Here is a tiny trained network, its code and every weight. The questions are about switching its units off for an input and a target symbol, where a switched-off unit gives its printed mean instead of its output.

import numpy as np


def w(rows, s, z=0):
    codes = np.array(rows[::2]) - 128.0
    scale = np.full(codes.shape[1], s)
    scale[-1] = z or s
    return codes * scale


def f(y):
    return y / 2 * (1 + np.tanh(0.7978845608 * (y + 0.044715 * y**3)))


def softmax(a):
    e = np.exp(a - a.max(-1, keepdims=True))
    return e / e.sum(-1, keepdims=True)


def log_softmax(a):
    a = a - a.max(-1, keepdims=True)
    return a - np.log(np.exp(a).sum(-1, keepdims=True))


def net(x, mask):
    ids = ['γδεζηθλμπτφψω'.index(c) for c in x.split()]
    T = len(ids)
    res = E[ids] + P[:T]
    u = 0
    for l in range(2):
        q, k, v = (res @ M[l].T for M in (Q, K, V))
        z = softmax(np.where(np.tri(T) > 0, q @ k.T / 4**0.5, -1e9)) @ v
        res = res + np.where(mask[u], z, O[l][:, -1]) @ O[l][:, :-1]
        u += 1
        y = f(res @ A[l][:, :-1].T + A[l][:, -1])
        res = res + np.where(mask[u : u + 12], y, B[l][:, -1]) @ B[l][:, :-1]
        u += 12
    return log_softmax(res[-1] @ U[:, :-1].T + U[:, -1])


Q, K, V, O, A, B = {}, {}, {}, {}, {}, {}
E = w([
[246,128,176],'γ',
[162,158,150],'δ',
[149,184,172],'ε',
[90,216,194],'ζ',
[123,155,132],'η',
[193,105,86],'θ',
[212,149,184],'λ',
[173,161,177],'μ',
[111,127,85],'π',
[113,180,158],'τ',
[140,181,161],'φ',
[114,199,160],'ψ',
[164,89,55],'ω',
],0.013)
P = w([
[202,142,159],'0',
[131,71,131],'1',
[173,216,89],'2',
[155,116,160],'3',
[111,43,136],'4',
[131,121,7],'5',
[138,134,169],'6',
[85,54,159],'7',
[115,175,58],'8',
[127,144,176],'9',
],0.017)
Q[0] = w([
[2,54,119],'0.h0',
[166,206,104],'0.h0',
[179,96,150],'0.h0',
[135,65,147],'0.h0',
],0.0094)
K[0] = w([
[127,88,214],'0.h0',
[246,234,207],'0.h0',
[255,192,150],'0.h0',
[175,124,76],'0.h0',
],0.0069)
V[0] = w([
[177,142,96],'0.h0',
[195,41,254],'0.h0',
[86,183,186],'0.h0',
[115,223,46],'0.h0',
],0.0072)
O[0] = w([
[75,163,104,234],'0.h0',
[115,132,183,252],'0.h0',
[184,174,155,161],'0.h0',
[134,132,1,174],'0.h0',
],0.0088,0.0028)
A[0] = w([
[152,173,170,139],'0.n0',
[88,198,125,198],'0.n1',
[142,170,68,85],'0.n2',
[123,94,143,138],'0.n3',
[151,89,84,188],'0.n4',
[9,137,120,112],'0.n5',
[98,90,187,121],'0.n6',
[87,193,201,115],'0.n7',
[154,131,183,89],'0.n8',
[184,55,166,116],'0.n9',
[130,153,108,124],'0.n10',
[91,123,161,254],'0.n11',
],0.012,0.007)
B[0] = w([
[141,123,109,226],'0.n0',
[165,28,75,246],'0.n1',
[1,155,98,195],'0.n2',
[81,188,199,141],'0.n3',
[173,140,191,169],'0.n4',
[183,95,60,132],'0.n5',
[56,79,151,189],'0.n6',
[158,168,138,224],'0.n7',
[103,228,115,175],'0.n8',
[35,174,171,187],'0.n9',
[119,105,125,152],'0.n10',
[167,131,173,253],'0.n11',
],0.0074,0.0058)
Q[1] = w([
[10,166,72],'1.h0',
[230,161,136],'1.h0',
[150,180,119],'1.h0',
[171,152,135],'1.h0',
],0.013)
K[1] = w([
[2,58,102],'1.h0',
[151,225,190],'1.h0',
[116,170,96],'1.h0',
[139,241,37],'1.h0',
],0.0082)
V[1] = w([
[65,246,176],'1.h0',
[139,73,233],'1.h0',
[255,111,57],'1.h0',
[58,144,112],'1.h0',
],0.0067)
O[1] = w([
[73,193,89,253],'1.h0',
[98,145,114,169],'1.h0',
[255,168,186,109],'1.h0',
[123,122,152,98],'1.h0',
],0.01,0.0067)
A[1] = w([
[48,155,209,38],'1.n0',
[114,141,10,2],'1.n1',
[224,182,77,167],'1.n2',
[87,123,176,129],'1.n3',
[91,84,179,53],'1.n4',
[215,79,181,96],'1.n5',
[146,198,176,115],'1.n6',
[142,159,111,209],'1.n7',
[140,101,132,68],'1.n8',
[179,92,117,160],'1.n9',
[118,40,194,174],'1.n10',
[43,128,105,3],'1.n11',
],0.013,0.005)
B[1] = w([
[219,145,63,248],'1.n0',
[206,143,135,224],'1.n1',
[111,5,145,254],'1.n2',
[202,141,139,187],'1.n3',
[99,139,72,170],'1.n4',
[210,175,86,156],'1.n5',
[87,24,70,222],'1.n6',
[40,80,159,193],'1.n7',
[213,89,118,115],'1.n8',
[160,255,132,139],'1.n9',
[63,186,135,174],'1.n10',
[220,115,205,202],'1.n11',
],0.0058,0.011)
U = w([
[143,113,153,87],'γ',
[180,206,148,122],'δ',
[119,99,144,91],'ε',
[207,103,39,78],'ζ',
[154,144,166,132],'η',
[152,145,205,210],'θ',
[65,128,179,202],'λ',
[119,107,138,68],'μ',
[111,201,99,133],'π',
[53,90,156,165],'τ',
[201,145,71,105],'φ',
[9,157,69,201],'ψ',
[194,132,144,1],'ω',
],0.012,0.0052)

Each question gives the input, a string of symbols that net reads in full, and the target symbol t.
The units are the heads (4 rows each of Q, K, V and O) and the neurons (one row each of A and B). Each row of codes is followed by its name. A weight is (code - 128) times the scale printed after its matrix; where a second scale follows, it is the last column's (O, A, B and U).
mask holds one flag per unit, layer by layer, with each layer's heads first. A switched-off unit (its flag False) gives its mean, the last column of its rows in O or B, instead of its output. The means were averaged over made-up inputs and are rounded, as every weight is.
A unit's drop is (log p(t) with every unit on - log p(t) with that unit switched off) / (log p(t) with every unit on - log p(t) with every unit switched off).
unit that matters most: the unit with the biggest drop
top k neurons: the k neurons with the biggest drops, biggest first
top k neurons in layer l: the k neurons of layer l with the biggest drops, biggest first
input ε π λ λ, target τ: unit that matters most => 0.h0
input ψ ε δ, target ζ: top 2 neurons => [0.n1, 1.n2]
input γ θ θ ε φ μ ε ε η, target ζ: top 2 neurons in layer 1 => [1.n1, 1.n10]
input θ μ θ λ μ μ φ λ ψ, target ζ: top 2 neurons in layer 0 => [0.n1, 0.n5]
input γ μ π μ ε τ μ μ ω γ, target δ: top 2 neurons in layer 0 => [0.n9, 0.n8]
input γ η ε λ ε λ θ τ δ δ, target δ: top 4 neurons in layer 1 => [1.n11, 1.n1, 1.n2, 1.n6]
input τ λ μ λ δ, target δ: top 2 neurons => [1.n0, 1.n11]
input μ θ ε ε μ ψ μ μ γ ψ, target ψ: top 2 neurons => [0.n8, 1.n11]
input ε δ μ μ θ γ γ ε τ γ, target τ: top 2 neurons => [0.n8, 1.n0]
input μ φ μ π η ω ζ, target ψ: top 2 neurons in layer 0 => [0.n8, 0.n7]
input ψ θ μ θ μ μ φ τ π, target ζ: top 2 neurons => [1.n1, 0.n1]
input ε ω δ ω ε μ ε ψ π, target ζ: top 4 neurons => [1.n1, 0.n1, 0.n5, 0.n9]
input γ ψ θ λ, target δ: top 2 neurons => [0.n9, 1.n11]
input γ θ γ δ μ δ μ ω ω φ, target δ: top 3 neurons => [0.n9, 0.n8, 1.n11]
input μ λ ε λ μ, target δ: unit that matters most => 1.n0
input μ ε ψ ω γ δ μ γ ζ, target ζ: top 3 neurons => [0.n1, 0.n5, 1.n1]
input μ λ η, target ζ: top 2 neurons => [0.n1, 1.n1]
input ψ φ ω μ ζ π δ, target ζ: top 2 neurons => [0.n9, 0.n6]
input γ λ θ η φ δ ψ μ η ψ, target δ: top 2 neurons in layer 1 => [1.n11, 1.n1]
input μ γ ε μ δ λ λ φ τ, target ζ: top 4 neurons in layer 0 => [0.n1, 0.n5, 0.n9, 0.n3]
input ω μ φ, target ζ: top neuron in layer 0 => [0.n1]
input γ δ γ μ ω μ μ ψ ε ζ, target δ: top 3 neurons in layer 1 => [1.n11, 1.n2, 1.n1]
input γ φ π φ θ ω ψ δ ω μ, target δ: top 4 neurons => [0.n9, 1.n11, 0.n8, 1.n1]
input λ μ μ ε λ, target δ: top 2 neurons in layer 0 => [0.n9, 0.n6]
input μ μ ε, target ζ: top 3 neurons in layer 1 => [1.n1, 1.n2, 1.n10]
